Here is a tiny trained network, its code and every weight. The questions are about switching its units off for an input and a class, where a switched-off unit gives its printed mean instead of its output.

import numpy as np


def w(rows, s, z=0):
    codes = np.array(rows[::2]) - 128.0
    scale = np.full(codes.shape[1], s)
    scale[-1] = z or s
    return codes * scale


def norm(h):
    return h / np.sqrt((h * h).mean(-1, keepdims=True) + 1e-5)


def f(y):
    return y / 2 * (1 + np.tanh(0.7978845608 * (y + 0.044715 * y**3)))


def log_softmax(a):
    a = a - a.max(-1, keepdims=True)
    return a - np.log(np.exp(a).sum(-1, keepdims=True))


def net(x, mask):
    res = np.array(x, float).reshape(1, 4) / 4 @ E
    u = 0
    for l in range(2):
        y = f(norm(res) @ A[l][:, :-1].T + A[l][:, -1])
        res = res + np.where(mask[u : u + 7], y, B[l][:, -1]) @ B[l][:, :-1]
        u += 7
    return log_softmax(norm(res)[-1] @ U[:, :-1].T + U[:, -1])


A, B = {}, {}
E = w([
[68,130,158,64,103,161,155,166],'x0',
[80,57,142,202,113,157,48,231],'x1',
[11,183,66,135,228,124,124,142],'x2',
[125,144,178,97,123,29,72,195],'x3',
],0.012)
A[0] = w([
[70,103,147,140,179,140,120,155,53],'L0N0',
[184,116,111,221,126,175,122,47,88],'L0N1',
[213,131,135,91,108,127,195,4,55],'L0N2',
[174,131,102,144,142,159,178,23,2],'L0N3',
[129,64,147,118,108,225,176,106,119],'L0N4',
[200,90,146,195,108,106,63,149,24],'L0N5',
[104,144,102,178,192,116,112,100,30],'L0N6',
],0.017,0.0055)
B[0] = w([
[75,126,95,129,141,98,103,161,165],'L0N0',
[143,81,66,56,188,162,255,173,205],'L0N1',
[236,95,162,87,236,116,183,77,252],'L0N2',
[100,148,247,100,95,101,93,21,207],'L0N3',
[163,175,103,125,79,174,158,178,208],'L0N4',
[180,171,112,211,54,124,55,207,189],'L0N5',
[93,115,198,63,175,105,107,109,157],'L0N6',
],0.016,0.015)
A[1] = w([
[37,43,76,173,209,120,123,128,221],'L1N0',
[33,72,107,78,162,118,130,161,130],'L1N1',
[56,225,133,81,157,104,127,88,252],'L1N2',
[81,160,91,174,157,61,47,208,136],'L1N3',
[251,118,132,128,100,114,182,38,211],'L1N4',
[154,103,190,1,114,70,193,80,217],'L1N5',
[66,174,116,116,23,200,157,157,136],'L1N6',
],0.02,0.0024)
B[1] = w([
[151,215,167,94,170,167,154,105,168],'L1N0',
[123,177,134,102,199,117,135,144,177],'L1N1',
[136,123,58,77,90,119,198,172,183],'L1N2',
[118,97,184,129,135,130,125,1,205],'L1N3',
[11,181,81,50,143,103,146,169,229],'L1N4',
[69,169,177,157,191,186,110,55,252],'L1N5',
[135,89,50,93,148,122,202,175,171],'L1N6',
],0.016,0.026)
U = w([
[88,152,129,49,254,99,179,85,214],'0',
[155,45,152,229,62,29,7,97,4],'1',
[179,71,25,136,90,121,174,247,74],'2',
],0.01,0.003)

Each question gives the input, the list of numbers given to net, and the class t.
The units are the neurons (one row each of A and B). Each row of codes is followed by its name. A weight is (code - 128) times the scale printed after its matrix; where a second scale follows, it is the last column's (A, B and U).
mask holds one flag per neuron, layer by layer. A switched-off neuron (its flag False) gives its mean, the last column of its row in B, instead of its output. The means were averaged over made-up inputs and are rounded, as every weight is.
A unit's drop is (log p(t) with every unit on - log p(t) with that unit switched off) / (log p(t) with every unit on - log p(t) with every unit switched off).
most important unit: the unit with the biggest drop
top k neurons: the k neurons with the biggest drops, biggest first
top k neurons in layer l: the k neurons of layer l with the biggest drops, biggest first
drop when u is switched off: that unit's drop, to one decimal
input [8,2,-8,0], class 2: most important unit -> L0N2
input [1,6,1,5], class 1: top 4 neurons -> [L0N1; L0N5; L1N4; L1N5]
input [-1,-1,-2,4], class 1: top 2 neurons -> [L0N5; L0N2]
input [0,0,0,8], class 1: top 2 neurons -> [L0N2; L1N4]
input [7,2,3,-5], class 2: top 2 neurons -> [L0N4; L1N5]
input [-7,1,-6,0], class 2: top 3 neurons -> [L0N5; L1N5; L1N3]
input [0,3,0,-6], class 2: top 2 neurons -> [L0N4; L0N2]
input [0,7,0,-3], class 2: top 2 neurons -> [L1N5; L1N6]
input [-8,5,0,-8], class 2: top 2 neurons in layer 1 -> [L1N3; L1N5]
input [2,2,0,7], class 1: top 2 neurons in layer 0 -> [L0N1; L0N2]
input [-4,4,-5,-5], class 2: drop when L0N5 is switched off -> 0.2
input [-7,4,-5,0], class 2: drop when L0N1 is switched off -> 0.3
input [7,4,-8,-3], class 2: drop when L1N0 is switched off -> 0.0
input [6,6,2,-7], class 2: most important unit -> L0N4
